(in the rows, 128 means zero)
Each name stands for a flat space through zero: a line, a plane or more. A row that begins with a name and a colon came from that space; any other row is followed by the name of the space it lies nearest, among the names in its block.
j503-j782: [140  97 151 185  90 185 155 174 132 116 166  90 195 122  93 160 170 134
 102 120  99 169 141 134  81 144 113 136]
j714-j532: [162 136 142 124 117 152 117 121 114 105 145 107 150 147 159 128 140 120
 109 139 102 142 131 126 122 140 112 111]
j503-j782: [ 71 102 106  64 108 104 126 153 151 153 105 101 158 109  74 138  90 140
 155  87 199 131 160 125 152  84 131 157]
j247-j101: [ 79 135 101 154 154  95 133 107 120 173 101 165  96 130  75 153 129  93
 144 120  98 117 150 148 132 120  93 110]
j418-j401: [122 111  98 119 132 109 167 156 137 116 134 133 169 176 122 138 111 128
  95 143 111 147 166 114 160 102  90 105]
j262-j303: [155 132 160 125 159 131  97 111 119 129 116 107  81 101 161  91 139 147
 131 137 174 104  87 151 144 163 209 167]
j262-j303: [114 153 141 119  72 139  97 101 125 152 141 164 126  74 117 145 141 144
 160  82 107 157 117  97  55 133 112 154]
j503-j782: [150 113 123 121 134 141 150 156 136  88 137  94 158 166 151 119 114 121
 109 155 138 117 135 130 159 114 120  99]
j262-j303: [125 133 149 192 162 128 123 114 127 152 114 155  56  82 117 114 156 134
 150 133 139  94  78 154 106 164 189 157]
j503-j782: [102 130 138  88  86 142  92 119 128 150 122 102 147  88  98 144 124 128
 162  82 155 141 138 128 100 118 124 152]
j714-j532: [ 99 130 108 126 156  82 131 110 118 172 109 163 109 136 100 136 130 129
 113 121 111 146 155 133 149 131 122 145]
j503-j782: [ 97 138 141  59 142 123  49  81 104 168  79  62  99  99 102 126 115  90
 173  94 188  98 139 180 158 130 153 144]
j262-j303: [108 115 110 123 118 123 152 153 148 119 127 130 144 132 110 134 107 128
 140 125 145 119 136 118 133  99 113 116]
j714-j532: [115  91 137 184 119 142 169 177 149 138 144 128 152 103  83 141 153 160
 114 119 139 149 125 129 102 137 156 168]
j262-j303: [142 108 134 129 135 134 137 146 120 126 137  96 163 151 124 132 143 135
  88 135 123 156 152 139 148 139 132 139]
j418-j401: [111 138 125  99 150 102 101 102 121 152 100 131  90 114 126 115 115 124
 148 120 157 108 123 141 150 128 152 142]
j247-j101: [ 96 108 112 121 138 135 136 151 144 119 104  83 133 135  92 135 100  91
 162 130 173  80 137 158 157  95 118  96]
j714-j532: [ 89 119 129  81 102 114 102 125 131 168 115 116 144  91  87 139 121 148
 146  80 167 153 149 125 120 118 141 176]
j418-j401: [181 125 193 217 110 204 115 131 110 118 167  98 133  87 136 135 205 139
 110 130  92 150  86 151  54 198 168 158]
j262-j303: [124 122 135 170 149 128 137 131 129 140 123 138 101 113 113 126 145 130
 130 134 129 115 111 145 121 145 154 141]
j714-j532: [177 108 159 182 105 173 160 168 136  94 175 118 168 126 151 126 166 166
  87 143 106 162 108 112  91 157 150 149]
j714-j532: [126 112 136 139 117 144 126 135 110 148 139  96 177 141  93 158 159 120
  93 115  94 176 170 145 121 144 103 138]
j418-j401: [ 71 157 102 131  93 115 121 103 141 155 114 192  97  88  87 155 107 103
 199  92 109 106 121 105  74  93  73 102]
j247-j101: [ 98 117 117 151 141 111 144 138 139 151 115 147 110 112  92 134 127 131
 140 121 140 118 127 136 128 123 139 141]
j418-j401: [146 102 140 167  81 170 175 189 161  88 171 126 179 113 128 134 138 166
 120 128 131 147 109  95  82 121 131 138]
j247-j101: [164 181 157 138 121 154  75  66 104 116 131 149  69 101 184 113 143 105
 164 133  96  99  76 128  83 158 130 105]
j714-j532: [212 111 162 229 122 189 189 182 143  54 191 134 151 145 190 110 171 164
  77 183  88 136  75 107  89 166 156 118]
j262-j303: [105 119 113 121  86 133 147 148 139 132 143 136 177 129  96 157 123 132
 128 105 109 161 157 104 102 103  81 123]
j418-j401: [140 147 166 217 146 160  95  80  80 174 132 130  97 106  98 159 209  92
 112 124  43 151 124 178  75 199 123 136]
j247-j101: [ 90 147  99 144 155  96 123  91 109 168 102 164  99 148  91 154 129  80
 136 127  76 121 158 148 137 122  74  93]
j247-j101: [135 128 113 136 163 103 146 126 123 126 122 145 115 162 142 119 124 125
 102 154 113 124 136 131 163 130 127 115]
j418-j401: [122 156 124 152 122 137 110  89 103 143 128 148 118 137 117 156 146  82
 137 125  59 133 141 138  98 136  68  87]
j247-j101: [155 152 149 116 108 157  94 102 117 108 136 115 118 115 164 120 132 116
 147 127 121 117 104 125 103 139 126 113]
j418-j401: [173 119 174 222 151 174 124 120  87 144 154  98 140 136 118 149 216 116
  65 146  51 173 133 175  98 206 141 145]
j503-j782: [151 108 130 203 158 138 175 156 128 115 146 136 135 157 126 132 159 129
  83 164  88 136 127 141 133 151 131 118]
j262-j303: [144 155 139 157 145 129 107  86 100 144 128 152  95 130 141 132 157 108
 120 136  75 133 121 140 111 160 118 118]
j503-j782: [ 67 102  95 151 146  70 174 155 152 180 112 190 115 110  62 139 121 165
 123 109 142 146 147 115 136 112 143 175]
j503-j782: [141 155 144 109  77 153 100 106 125 119 148 142 136  99 151 133 132 135
 151 104 109 144 111  97  73 129 108 128]
j714-j532: [160 150 141  86 105 161  93 109 120  86 133  89 135 137 177 116 110 102
 152 135 136 103 113 126 126 118 110  87]
j247-j101: [129 117 128 153 133  97 156 140 132 156 144 183 129 118 122 125 151 186
  84 122 109 180 131 100 117 150 157 187]
[202 187 171  97 136 176  40  47  79  88 126  80  84 140 225 101 139  71
 148 155 102  86  88 157 125 166 126  73]
j503-j782
[144 158 141  69  91 150  86 108 142  89 126 117 103  93 183  99  90 129
 192 117 181  81  78 103 108 106 144 113]
j418-j401
[155 149 105 184 190 122 157 112 118  89 119 154  79 194 169 117 121  67
 121 199  72  66 113 150 166 127  89  33]
j714-j532
[123  92 122 103 109 149 149 178 146 101 135  64 193 149 109 136 110 126
 119 127 166 132 155 133 153  99 118 119]
j503-j782
[ 72  71  95 172 176  76 204 196 168 160 107 155 120 125  56 126 116 167
 111 134 183 119 140 138 173 109 178 175]
j247-j101
[128 172 147 155 127 149  82  74 116 135 113 152  51  81 142 123 137  92
 194 122 117  73  74 144  80 146 133 105]
j247-j101
[ 62 144  77  45 119  67 123 116 159 143  88 174  94 113 114 118  49 126
 197 102 189  84 132  95 155  57 108 114]
j418-j401
[168 126 116  58 127 129 133 143 132  68 137  88 168 188 195 101  87 128
 103 160 151 121 141 108 186  99 113  89]
j418-j401
[159 132 144 133 112 144 138 144 149  92 148 144 115 105 175  99 121 166
 138 138 155 113  79  98 107 131 169 143]
j714-j532
[148 158 129  82 108 132 100 102 125 103 131 134 119 129 178 112 105 124
 149 129 131 115 111 104 123 116 115 106]
j503-j782
[166 172 157 152 136 147  91  79 115 113 129 158  54  96 187 100 142 120
 162 143 115  87  61 128  92 161 159 117]
j247-j101
[111 102 115 107  84 136 153 167 142 125 148 110 205 140  95 155 122 143
 109 106 124 175 171 105 119 101  89 134]
j262-j303
[127 133 151 109  95 140 101 121 131 141 135 128 127  79 128 124 136 159
 147  95 153 145 109 113  91 139 160 174]
j262-j303
[ 78 138  92 127  96 116 152 139 163 124 119 179 114 106  99 142  86 116
 193 110 138  91 117  96  97  74  83  93]
j262-j303
[140 157 115 103 153  98 112  89 112 128 117 159  94 153 168 112 114 117
 123 145 106 118 127 120 153 129 116 106]
j714-j532
[203 145 165 103  84 210  88 114  97  62 166  39 195 168 192 136 146  86
 107 145  84 145 137 136 110 143  77  69]
j714-j532
[145 103 124  82 135 150 131 159 134  81 123  40 174 174 145 117  98 103
 119 151 175 103 148 151 188 102 123  91]
j503-j782
[144 135 113 105 106 125 149 142 145  91 145 151 145 146 167 116 101 145
 127 139 126 128 121  86 128 102 108 107]
j503-j782
[175 129 117 108 159 106 147 127 112 100 142 130 151 201 187 109 126 137
  57 171  92 157 153 115 183 136 115 109]
j247-j101
[174 127 136 159 195 137 131 120 106  97 119  89 103 184 170 106 139  89
  93 189 114  90 120 175 187 154 144  84]
j503-j782
[102  66  77 107 136 115 210 220 169  85 128  79 213 203  94 138  76 121
  98 155 171 119 185 125 206  58  89  85]
j262-j303
[104 100 105 188 171 116 182 167 151 124 113 137 108 144  93 129 121 114
 131 157 142  86 122 152 156 114 137 107]
j262-j303
[116 130 113 145 151 123 137 125 128 125 113 129 110 146 117 132 119  94
 140 144 121  96 131 147 145 117 109  92]
j714-j532

Each name stands for a flat space through zero: a line, a plane or more. A row that begins with a name and a colon came from that space; any other row is followed by the name of the space it lies nearest, among the names in its block.
j400-j682: [152 136 122 145 159 168 154 106 151 158 148  69 109 140  79 146 157 128
 151 161 142 158 141 120  91 180 158 110]
j400-j682: [129 123 122 123 121 104 106 138 134 115 144 121 143 109 124 141 141  89
 122 147 136 106 108 149 163 131 134 145]
j285-j901: [115 188 137  78 125 208 137  74 104 117  73 141 140  31 102 187 167 101
  81 150 164 146 175 120 146 169 184 160]
j285-j901: [164 118  95  82 151  61 144 206 129 156 135 174 133 170  93 166 126 161
 170 149 118 107  98 128 138  82 127 161]
j400-j682: [140 129 150 129 153 142  89 107 104 111 108 102 133 132 158 121 114 173
 122 123  92 154 129 138 144 153 139 119]
j690-j638: [181 105  81 126 166  32 146 125 178 135 195  90  39 130 102 107 148 113
 127 145 119 174 110 109  74 134 111 115]
j690-j638: [ 74 158 181 128 108 238  54  83 115 101  62 120  92 127 178 124 110 122
 122  72 127 119 170 109 214 163 140 142]
j400-j682: [145 126 128 120 139 107 116 124 116 118 131 117 145 111 135 132 131 137
 116 142 114 137 117 146 133 136 136 127]
j400-j682: [175 120  91  90 132  72 173 153 139 161 186 135 149 112  82 128 172 124
 128 175 142 126  94 174  85 123 109 120]
j690-j638: [181 134 116  87 133  23 129 113 112 110 135 106  99  44 155 163 127 108
  88 136 117 149 128 142 148 130 163 137]
j690-j638: [156 125 132 140 110  74 192 106  99 136 136 117 154  77 156 121 109 145
  97 122 124 151 142 142  66 115 135  85]
j244-j964: [136 119 127 134 142  80  85 134 134 100 123 105  97 124 149 149 110 106
 129 123 112 127 121 112 178 128 151 150]
j400-j682: [ 94 107 144 176 130 193 101 152 143 139 135 118 155 218 119 100 119 143
 178 124 123 101 111 131 138 133 103 118]
j198-j370: [ 89 128 133 170  50 123 218 110 136 146 136 158 119  99 151  94 104  81
 106  75 175 107 167 102  65  83  99  88]
j198-j370: [114 137 128 155 159 174 111 138 157 134 101  99  80 176  93 179 119 110
 177 130 139 129 153  64 160 149 177 158]
j690-j638: [153 136 138  99 132  93 131 147  92 132  95 142 140 117 153 165 100 167
 133 117 108 126 136 131 154 110 156 138]
j285-j901: [151 116 124 128 139  82  87 167 148 133 142  86  98 155 123 178 120  90
 174 138 128  93 110 129 211 137 165 158]
j285-j901: [127  99 122 169 149  85 108 159 119 100 134 121 190 150 129 137 108 132
 136 158 104 119  93 132 131 110 139 138]
j198-j370: [162 139 135 107 185 165  96  94 122 130 121  86 100 139 120 123 146 189
 129 144  94 186 132 133 117 183 141 117]
j198-j370: [122 106 166 179  31  52 188 161  80 145 129 124 216 100 204 145  59  94
 134  86 147  47 132 172 154  70 144  88]
j400-j682: [115 124 120 136 132 139 119 143 156 136 132 131  86 167 113 128 126 113
 155 117 136 118 131 100 141 123 121 141]
j244-j964: [137 119 113 119 152 128 124 143 120 124 144 143 187 135 100 120 152 152
 123 173 116 133  94 158 103 129 114 133]
j285-j901: [139 104 152 201 121 127 170 136 119 159 139  75 158 179 146 122  86 159
 170 114 118 125 136 128  91 130 142  74]
j285-j901: [119 134 117 129 127 120 170 131 116 126 110 167 147 112 119 134 119 140
 112 129 133 140 141 102  82  99 129 131]
j244-j964: [120 112 123 161 157 133 102 100 123  87 146 109 181 111 124  94 145 133
  91 169 105 160 100 146  90 150 117 118]
j198-j370: [125 125 100 116 188 148  61 154 166 109 133 123 103 172  69 157 162 110
 157 176 121 132  98 104 172 152 142 185]
j285-j901: [ 97 112 157 241 113 132 146  92 113  92 113  66 183 105 162 138  83  90
 112 127 130 133 150 100 104 138 177  97]
j400-j682: [108 127 111 132 115  49 110 139 131  75 105 155 106  72 150 169 102  57
  95 118 136 112 134  82 174  87 159 178]
j198-j370: [126 145 130 108 126 149 169 101 122 143 105 162  77 125 141  98 116 176
 112  85 124 168 167  93  69 114 103 106]
j690-j638: [159 116  80 138 204 136 153 181 163 160 159 113 157 197  15 177 170 144
 188 218 133 142  94 109  81 144 157 154]
j285-j901: [113 136 105  76 157 161  86 129 168 126 126 179  27 175 109  82 151 155
 133 101 116 155 128  90 128 122  69 155]
j198-j370: [120 135 123  70  66  92 130 109 133 125 155 177  85  70 169  67 146  94
  76  83 146 109 125 167 137 102  58 118]
j244-j964: [137 149 143 136 129 153 176 137  78 141  84 127 227  95 108 204 118 147
 132 165 140 119 147 135 119 131 199 133]
j690-j638: [128 135 143  97 106 102  97 149 104 118 101 147 134 112 163 158 107 121
 129 107 123  93 127 143 203 109 143 154]
j244-j964: [132 128 125 151 141 123 145 125 139 133 123 108 101 139 120 146 115 124
 142 124 131 142 145  93 114 131 151 126]
j244-j964: [104 130 136 176 131 190 163  74 113 112 131 117 199  98 116  89 146 141
  85 156 131 167 136 136  37 153 119  88]
j285-j901: [138 120 152 126 123 128  19 108 125  90 161  46 166  89 153 137 162  63
 114 168 121  92  81 217 247 198 151 142]
j198-j370: [114 154 130  78 125 142  99 150 132 129  78 170  65 137 131 171 115 122
 147  93 136 108 154  86 201 109 146 180]
j244-j964: [126 150 121  96 124 138 129 137 138 137 108 142  95 113 107 174 138  99
 138 127 152 113 146 106 166 128 155 162]
j690-j638: [114 113 116 124  74  75 159 134 117 117 164 173 187  78 147  85 138  93
  81 131 144  97 100 177  98  86  78 113]
j244-j964: [113 126 155 132  93 168 101  83 148 135 152 100  61 139 174  51 131 121
 120  72 129 131 140 150 138 156  74  86]
j244-j964: [130 138 124 129 105  99 175 151 156 166 106 135  16 157 135 166  85 107
 173  63 155 114 180  50 142  93 151 136]
j244-j964: [138 135 140 147 131 111 163 146  73 122  85 129 231  94 129 201  99 146
 126 160 124 118 136 131 127 113 198 137]
j400-j682: [131 120 141 185 166 193 162 114 123 152 121  92 156 190 106 113 116 197
 160 140 109 170 142 107  50 153 137  85]
j198-j370: [112 155 124  97 122 168 144  97 134 129 107 161  84 100 121 116 143 129
 101 107 144 152 160 100 104 129 115 133]
j690-j638: [107 143 150 104  97 129  76  81 122  89 111 129  78  69 189 101 123  95
  78  82 125 130 146 135 183 139 114 134]
j198-j370: [104 123 108 145 148 135 105 170 144 110 119 143 164 151  80 178 137  87
 152 171 142  98 108 104 164 118 159 181]
j400-j682: [118 128 122 144 132 119 133 130 136 118 118 129 113 128 124 142 117 111
 129 124 133 131 138  96 126 119 142 139]
j690-j638: [148 138 119  81 134  74  73 120 134  98 128 117  77  75 145 155 140  85
 103 129 124 127 121 135 202 141 149 166]
[154  93  86 175 175  15 187 197 131 127 127 151 146 177 100 170  77 160
 162 151 103 145 114  58  60  57 157 142]
j244-j964
[146 128 126 113 154 127 132 123 119 134 122 136 114 145 132 109 123 186
 127 122 101 163 130 122  95 128 114 115]
j198-j370
[174 112  89 124 179  64 120 152 163 131 171  90  98 141  79 159 154 109
 150 179 122 146  98 121 125 144 151 148]
j400-j682
[127 124 152 176 113 125 168 146 102 145  97 110 164 148 148 168  76 144
 160 110 129 111 153 106 126 110 173 111]
j198-j370
[148 101  91  84 168  56  64 199 139 108 153 169 145 171 105 131 143 142
 147 167  95 106  57 153 175  96 100 180]
j285-j901
[159 160 125  84 142 158 189 150 101 178  91 149 154 125  84 198 135 175
 157 149 144 131 155 121 110 128 176 138]
j285-j901
[129 118 146 184 119 129 139 134 108 126 129  78 212 119 127 169 115 102
 142 161 136 102 121 151 142 144 179 117]
j198-j370
[171 124 118  95 126  35 157 137 100 129 130 147 126  90 160 130 107 162
 104 117 105 145 124 141 107  95 126 118]
j690-j638
[161 133 164  77  99  78  84 152  93 141 102 119  95 127 205 153  84 154
 150  71 103  89 132 165 238 118 143 133]
j198-j370
[116 118 140 177 158 159 115 123 106 104 109 108 201 144 123 137 116 155
 129 160 106 143 119 125 110 142 154 124]
j285-j901
[111 154 128 118 112 152 117  61 114  81 130 113 179   4 121 137 179  55
  44 174 156 141 131 163 130 171 152 139]
j690-j638
[148 117 117 154 152 121 163 133 144 152 147 101 113 162 102 128 126 148
 154 139 125 151 131 109  78 134 134 107]
j690-j638
[ 76 109 111 153 120 196 125 179 160 143 155 175 190 209  66  99 159 111
 168 160 153  77  87 139 115 108  77 144]
j690-j638
[112 150 152 112 108 157  83  94 110  98 103 112 138  68 155 148 137  88
  95 125 137 115 140 149 195 158 155 146]
j244-j964
[135 164 164 128 130 197 152  75 111 151  76  91  72 115 149 152 107 163
 134  85 131 166 199  90 121 167 173 103]
j198-j370
[149 121 126 132 165 133 116 121 118 123 136 106 160 136 115 123 140 165
 126 162 103 156 110 147 105 151 133 119]
j198-j370
[124 125 118 138 139 136 130 122 104 101 139 131 247  80  97 140 163 114
  91 202 131 127  94 175 103 142 142 136]
j198-j370
[104 104 130 192 136 135 129  79 127  87 152 110 163 115 149  52 127 137
  79 136 106 173 117 131  46 137  90  85]
j244-j964
[124 161 136  92 137 186 110  98 113 119 101 128 145  81 111 156 160 122
 104 151 139 138 142 141 151 165 156 148]
j285-j901
[ 97 127 132 205 103 166 204  99 131 134 133 107 180 106 106 128 126  90
 116 143 165 133 155 105  49 132 147  93]
j198-j370
[122 106 133 145 135 172  78 158 155 146 170  94 153 203 101 108 155 119
 180 155 129  89  83 175 171 159 103 127]
j400-j682
[140 139 120 100 159 150 114 149 138 145 111 134  97 163  97 160 135 150
 162 135 125 132 133 106 151 136 145 155]
j285-j901

Each name stands for a flat space through zero: a line, a plane or more. A row that begins with a name and a colon came from that space; any other row is followed by the name of the space it lies nearest, among the names in its block.
j280-j641: [168 125 141 115 101 148  85 137 113 149  88 137 126  97 133 119  44 154
 153 104  85 109 140 138 153 162 124 187]
j280-j641: [142 196 113 178  71  98 167 161 110 114 132 113 142 188  86 113 177  88
 177  71  86 124 120  71  81  53  98 127]
j199-j795: [ 38 135 115 173 146 128 107 102 126 167 107 165 125 114 130 122 164  87
 127 199 134  98 108  98  86 116 167 146]
j199-j795: [160  89 178  83 163  69  79 111 146  97 147 102 147 101 192 123  84 178
 128  86 123 113 157 168 164 161 115 130]
j199-j795: [172 129 143  98 135 140 115 142 107  83 120  97 142 126 144 121 123 149
 141 106 112 143 146 162 141 151 129 136]
j208-j836: [166 110 154  87  84 106  77 129 132 182 135 142 145 112 124 131  93 169
 119  80 156 170 114 108 178 151  79 142]
j199-j795: [184 134 108 118 125 183 204 177  95  51 114 107 103 142  82 127 123 129
 144 141  87 183 148 176 130 139 149  98]
j199-j795: [119 111 188 123 150 103  73 142  89  86  85  97 172  83 146 118 171 127
 170 160  94 131 149 150  99 143 153 183]
j280-j641: [120 141  70 119 132 164 174 131 106 114 139 182  76 155 102 102 109 134
 107 160 129 211 108 146 152 157 161  47]
j208-j836: [ 86 161 111 164 134 157 142 140 118  77 112 126 138 138 120 124 157  92
 178 191  83 128 128 140  90 125 182 123]
j669-j662: [122 168 128 173 113  96 154 159  59 110  91 127 126 152  86  88 209  85
 155 114  86 141 126  89  61  70 129 146]
j208-j836: [148 134 115  98 172 154 100 101 110 112 124 110 121 134 186 109 120 148
  94  99 146  92 139 158 139 157 137 138]
j280-j641: [ 92 122 138 105 123  95 103 125 125 116 160 151 153 134 124 122 183 139
 135 165 161 231 101 124 146 148 137  64]
j208-j836: [ 97 128 118 135 187 120 124  98 145  85 139 127 115 129 186 115 101 129
 129 148 105  78 146 166 121 145 171 109]
j199-j795: [144  91 112 121 164 150 184 102 201 145 171 101  99 131 147 176  86 135
  64 110 179  48 145 148 148 115 104 111]
j669-j662: [171  78 151  65 169 160 122 126 123 108 133  89 133 100 148 149 143 164
  75 129 184 150 144 180 162 170 118 127]
j280-j641: [ 98 150 106 149 138 149 180 150 104  72 130 125 125 153  93 123 202  95
 145 186 118 182 121 137  94 113 166  81]
j669-j662: [ 93 131 136 145 156  69  94  99 111 150 120 150 120 127 163  92 139 122
 116 109 123  92 126 106 105 113 132 139]
j199-j795: [169 105 143 106 108 169 131 152 112 145 101 111 132 101  95 148 126 139
 116 130 142 147 132 136 141 142 110 166]
j280-j641: [136 138 108 112  69 116 142 140 149 152 170 170 124 156  88 132 107 147
 136 117 146 225  96 103 175 136 103  58]
j199-j795: [113 142 135 159 122 153 145 145 119 121 106  94 151 127 102 149 196  87
 143 155 128  98 130 111  79  92 131 168]
j280-j641: [111 155 120 148 148 126 137 135  88  89 110 120 129 144 130 102 181 104
 143 141 105 130 131 130  88 113 155 127]
j669-j662: [119 127 148 153 158  63 123 125  70 134  92 134 110 122 134  80 172 111
 113  97 106  99 139 105  78  90 125 160]
j280-j641: [109 121 110 116 172 122 132  98 132 127 150 136 109 141 161 117 144 133
  82 128 166 121 124 139 133 135 137  92]
j208-j836: [201 173  85 134 177 153 206 140  86  36 125  75  84 189 157  90 124 122
 111  44  82  63 169 170  99  99 134 112]
j280-j641: [ 96 111 125 101 182  96  77  87  92 141 122 172 105 114 180  79 127 153
  86 136 149 152 119 142 143 169 154 106]
j669-j662: [170 132 131  80 131 133 139 136 100 113 158  86 150 162 122 131 231 141
  78  82 208 193 115 124 138 119  84  93]
j669-j662: [113 174  99 181  78 162 151 144 158 131 121 135 132 148 100 145  87  94
 190 143  72  86 123 104 108 103 141 147]
j199-j795: [181 132 136 118  84 153 149 162 118 136 120 101 140 133  84 148 143 129
 131  97 136 151 128 115 133 112  90 149]
j208-j836: [ 25 185  80 170  81 179  72  97 165 193 133 184 156 145 127 143 135  89
 168 207 143 124  72  74 120 138 164 131]
j208-j836: [136 203 108 132  64 167  81 140 118 123 125 118 177 167 130 123 143 118
 190 105 108 144 105  99 129 132 123 148]
j669-j662: [181  83 151 116 136 129 173 146 129 143 119  95 110 106  99 153 128 135
  83  96 151 104 150 135 128 106  88 156]
j669-j662: [120 167 115 150 109 114 128 142  94 109 114 145 127 151 115  95 143 113
 164 122  86 153 121 112 107 115 142 120]
j208-j836: [121 100 133 126 107 102 127 118 155 190 142 162 113 114 109 140  97 140
 103 121 156 140 113 101 152 124 100 119]
j669-j662: [115 147 107 111 127 206  99 114 170 104 145 108 160 132 161 163 105 133
 152 172 140 114 123 160 154 174 158 127]
j199-j795: [145 127 122 116 146 175 135 134 114 103 112 105 127 122 133 134 133 128
 121 143 129 118 139 157 126 145 144 143]
j669-j662: [155 142 113  99 122 153 118 113 157 132 163 105 142 154 156 145 120 146
 108  87 169 115 122 131 159 138 102 114]
j208-j836: [135 160 127 154  42  59 123 142 185 141 170 170 138 157 110 126  28 142
 211  81  59 152 116  89 163 111 101  90]
j208-j836: [ 84 148 146 153 120 137 111 140 135  94 123  98 182 126 122 150 199  93
 182 186 117 129 124 121  89 113 153 146]
[140  96 145 128 124 147 169 151 134 134 123 103 130 109  83 164 167 116
 108 153 156 139 133 128 117 109 112 139]
j669-j662
[108  94 163 112 162  81  46  98  90 168  86 166 119  74 172  86  94 154
 111 127 118 112 133 131 134 165 142 176]
j280-j641
[212 128 102  87 111 154 142 140  77 152 108 151  77 138 113  92  68 169
  82  51 129 165 129 136 171 154  97 126]
j208-j836
[131 150 147 137  92 131 108 166  70 111  85 127 155 120  88 110 179 112
 177 148  92 185 121 113 101 125 138 159]
j199-j795
[155 135 129 125 147 157 156 142 127  75 128  77 139 139 135 142 152 120
 134 122 120 101 150 156 112 120 133 136]
j199-j795
[150 146 125 112 138 152 123 132 104 102 124  95 143 144 141 123 170 127
 121 109 142 128 132 137 120 128 124 137]
j669-j662
[166 101 182 105 145  92 110 138 136  85 132  72 162 107 155 141 134 148
 143  97 118 106 160 156 130 128 109 154]
j199-j795
[ 99 196 110 172 145 136  87 116  85  96  85 120 141 150 174  82 142  94
 179 121  60  51 137 120  71 115 171 181]
j669-j662
[139 101 143  94 163  96 109  94 140 162 160 105 134 132 167 135 171 147
  53  76 213 103 125 117 141 118  82 123]
j669-j662
[131 104 126 150 131 129 140 129 111 173  83 165  80  93 108 113  62 126
 112 132  94  89 139 123 121 127 135 171]
j280-j641
[101 112 154 156  92 113 129 159  98 161  87 155 134  93  60 130 163 103
 154 180 109 176 115  95 100 110 132 159]
j199-j795
[135 129 160 142 140 116 106 126 132 121 111  81 158 115 152 140 150 115
 141 107 118  51 149 124  96 103 116 190]
j280-j641
[136 156  79 120 154 200 153 126 107  86 121 125 104 152 142 115 120 125
 118 147 120 129 130 166 130 155 167 105]
j199-j795
[189  77 165 119 135 179 193 169 146 106 111  46 139  92  83 195 153 119
 107 138 148  87 165 159 114 105 100 181]
j199-j795
[174 166 137 103  87 149  80 142  96 132 115  97 170 146 133 121 159 138
 147  72 137 143 120 109 135 132  95 167]
j199-j795
[167 139 110 124 148 150 167 126 111 130 129  91 110 156 131 127 166 120
  75  72 163  84 137 123 111  96  98 138]
j208-j836
[149  91 153 128 103 123 157 163 119 140 108 134 120  96  69 144 122 130
 132 148 117 172 133 127 131 123 115 139]
j199-j795
